Below is a small trained network, with its code and all its weights. Each question gives an input and a class and asks what happens when units are switched off, that is, made to give their printed mean instead of their output.

import numpy as np


def w(rows, s, z=0):
    codes = np.array(rows[::2]) - 128.0
    scale = np.full(codes.shape[1], s)
    scale[-1] = z or s
    return codes * scale


def norm(h):
    return h / np.sqrt((h * h).mean(-1, keepdims=True) + 1e-5)


def f(y):
    return y / 2 * (1 + np.tanh(0.7978845608 * (y + 0.044715 * y**3)))


def log_softmax(a):
    a = a - a.max(-1, keepdims=True)
    return a - np.log(np.exp(a).sum(-1, keepdims=True))


def net(x, mask):
    res = np.array(x, float).reshape(1, 5) / 4 @ E
    u = 0
    for l in range(2):
        y = f(norm(res) @ A[l][:, :-1].T + A[l][:, -1])
        res = res + np.where(mask[u : u + 14], y, B[l][:, -1]) @ B[l][:, :-1]
        u += 14
    return log_softmax(norm(res)[-1] @ U[:, :-1].T + U[:, -1])


A, B = {}, {}
E = w([
[137,169,217,103,63,38],'x0',
[48,37,131,192,127,65],'x1',
[190,74,223,225,129,145],'x2',
[239,58,42,127,120,27],'x3',
[173,97,115,10,162,74],'x4',
],0.0013)
A[0] = w([
[119,163,87,144,172,192,23],'L0N1',
[168,46,106,137,166,114,154],'L0N2',
[63,65,115,170,169,184,48],'L0N3',
[79,227,146,112,110,177,110],'L0N4',
[166,145,3,141,114,128,129],'L0N5',
[158,112,28,101,146,176,57],'L0N6',
[173,112,151,190,130,155,38],'L0N7',
[89,138,113,173,147,169,110],'L0N8',
[223,149,119,66,164,162,55],'L0N9',
[132,158,151,91,112,102,134],'L0N10',
[126,64,108,84,208,131,3],'L0N11',
[192,143,130,121,125,83,119],'L0N12',
[46,110,90,85,155,118,96],'L0N13',
[110,119,150,255,85,147,37],'L0N14',
],0.0056,0.003)
B[0] = w([
[112,74,110,111,90,136,117],'L0N1',
[71,134,199,109,154,156,244],'L0N2',
[188,205,84,201,91,147,160],'L0N3',
[111,108,156,56,105,131,251],'L0N4',
[205,38,59,150,200,129,234],'L0N5',
[110,101,85,61,214,116,174],'L0N6',
[154,126,151,108,101,29,115],'L0N7',
[154,120,112,155,80,156,151],'L0N8',
[68,252,156,102,147,117,181],'L0N9',
[175,127,137,130,140,172,171],'L0N10',
[127,211,94,119,102,152,118],'L0N11',
[141,114,168,188,109,170,182],'L0N12',
[101,161,165,128,72,124,173],'L0N13',
[186,178,156,74,156,60,189],'L0N14',
],0.0046,0.0019)
A[1] = w([
[124,168,127,253,124,127,24],'L1N1',
[107,208,180,48,115,118,70],'L1N2',
[70,30,137,154,149,29,87],'L1N3',
[187,75,174,138,162,141,90],'L1N4',
[136,101,137,233,130,141,140],'L1N5',
[157,152,35,106,223,149,45],'L1N6',
[81,197,183,76,113,94,101],'L1N7',
[226,75,20,153,137,176,94],'L1N8',
[224,172,116,165,70,56,49],'L1N9',
[160,161,16,101,197,113,46],'L1N10',
[48,149,171,242,74,98,140],'L1N11',
[194,55,164,53,157,53,112],'L1N12',
[32,105,80,16,84,89,2],'L1N13',
[77,94,25,140,19,203,47],'L1N14',
],0.0047,0.0029)
B[1] = w([
[229,196,106,169,223,42,106],'L1N1',
[198,113,174,6,42,140,229],'L1N2',
[34,73,201,70,116,161,197],'L1N3',
[70,133,188,168,109,94,169],'L1N4',
[139,155,158,113,195,58,171],'L1N5',
[84,63,85,16,166,74,193],'L1N6',
[156,118,153,34,80,192,229],'L1N7',
[88,170,159,21,119,184,205],'L1N8',
[141,201,16,167,241,136,149],'L1N9',
[80,58,47,39,219,114,177],'L1N10',
[167,152,91,53,226,154,222],'L1N11',
[69,199,127,231,82,137,255],'L1N12',
[231,197,236,164,134,50,163],'L1N13',
[16,185,101,253,78,183,140],'L1N14',
],0.0041,0.0017)
U = w([
[226,195,234,5,16,164,180],'0',
[22,176,23,200,26,246,151],'1',
[241,244,79,255,225,39,194],'2',
[226,2,12,210,32,68,1],'3',
[213,12,23,203,44,71,2],'4',
[73,8,6,2,254,100,176],'5',
[28,27,243,238,117,48,162],'6',
[184,48,34,168,29,28,5],'7',
],0.0092,0.009)

Each question gives the input, the list of numbers given to net, and the class t.
The units are the neurons (one row each of A and B). Each row of codes is followed by its name. A weight is (code - 128) times the scale printed after its matrix; where a second scale follows, it is the last column's (A, B and U).
mask holds one flag per neuron, layer by layer. A switched-off neuron (its flag False) gives its mean, the last column of its row in B, instead of its output. The means were averaged over made-up inputs and are rounded, as every weight is.
A unit's drop is (log p(t) with every unit on - log p(t) with that unit switched off) / (log p(t) with every unit on - log p(t) with every unit switched off).
The circuit of an input: a set's keep is (log p(t) with only the set's units on - log p(t) with every unit switched off) / (log p(t) with every unit on - log p(t) with every unit switched off). Starting from the 12 units with the biggest drops (on a tie, the unit counted first), units are removed one at a time, each time the one whose removal leaves the highest keep (on an exact tie, the one counted first), for as long as the keep stays at least 0.8.
circuit, biggest first: the units of the circuit, biggest drop first
most important unit: the unit with the biggest drop
k most important neurons: the k neurons with the biggest drops, biggest first
k most important neurons of layer l: the k neurons of layer l with the biggest drops, biggest first
drop of u: that unit's drop, to one decimal
input [-3,7,-3,0,8], class 0: circuit, biggest first -> [L0N13; L1N13]
input [-5,3,8,8,-3], class 6: circuit, biggest first -> [L0N2]
input [6,2,-7,8,3], class 6: 2 most important neurons of layer 1 -> [L1N12; L1N11]
input [2,7,3,-5,1], class 2: 4 most important neurons -> [L0N3; L0N4; L0N2; L0N9]
input [-6,2,-4,-1,-3], class 1: 2 most important neurons of layer 0 -> [L0N8; L0N13]
input [-5,4,0,-6,2], class 1: circuit, biggest first -> [L1N14; L0N8]
input [-8,7,-6,-2,0], class 1: 2 most important neurons -> [L1N14; L0N13]
input [-6,-3,5,-8,1], class 1: 2 most important neurons of layer 0 -> [L0N1; L0N8]
input [6,2,-3,5,-6], class 2: 2 most important neurons -> [L0N6; L0N4]
input [1,2,0,-4,-8], class 0: 4 most important neurons of layer 0 -> [L0N14; L0N5; L0N4; L0N12]
input [-6,-3,-6,-6,-1], class 1: 2 most important neurons -> [L1N14; L0N14]
input [-3,-6,-3,0,-5], class 5: 2 most important neurons -> [L0N6; L0N5]
input [6,7,3,-3,-2], class 0: 2 most important neurons of layer 1 -> [L1N7; L1N11]
input [2,0,4,4,1], class 6: most important unit -> L0N3
input [-5,-2,8,5,7], class 6: 2 most important neurons of layer 0 -> [L0N2; L0N12]
input [4,3,8,0,-4], class 2: 2 most important neurons -> [L1N9; L0N4]
input [-7,-8,1,-3,-1], class 5: 2 most important neurons -> [L0N6; L1N6]
input [-1,3,0,2,4], class 6: 3 most important neurons of layer 0 -> [L0N2; L0N3; L0N9]
input [-8,6,3,-3,2], class 2: drop of L0N3 -> 0.3
input [4,4,8,5,4], class 6: drop of L0N2 -> 0.0
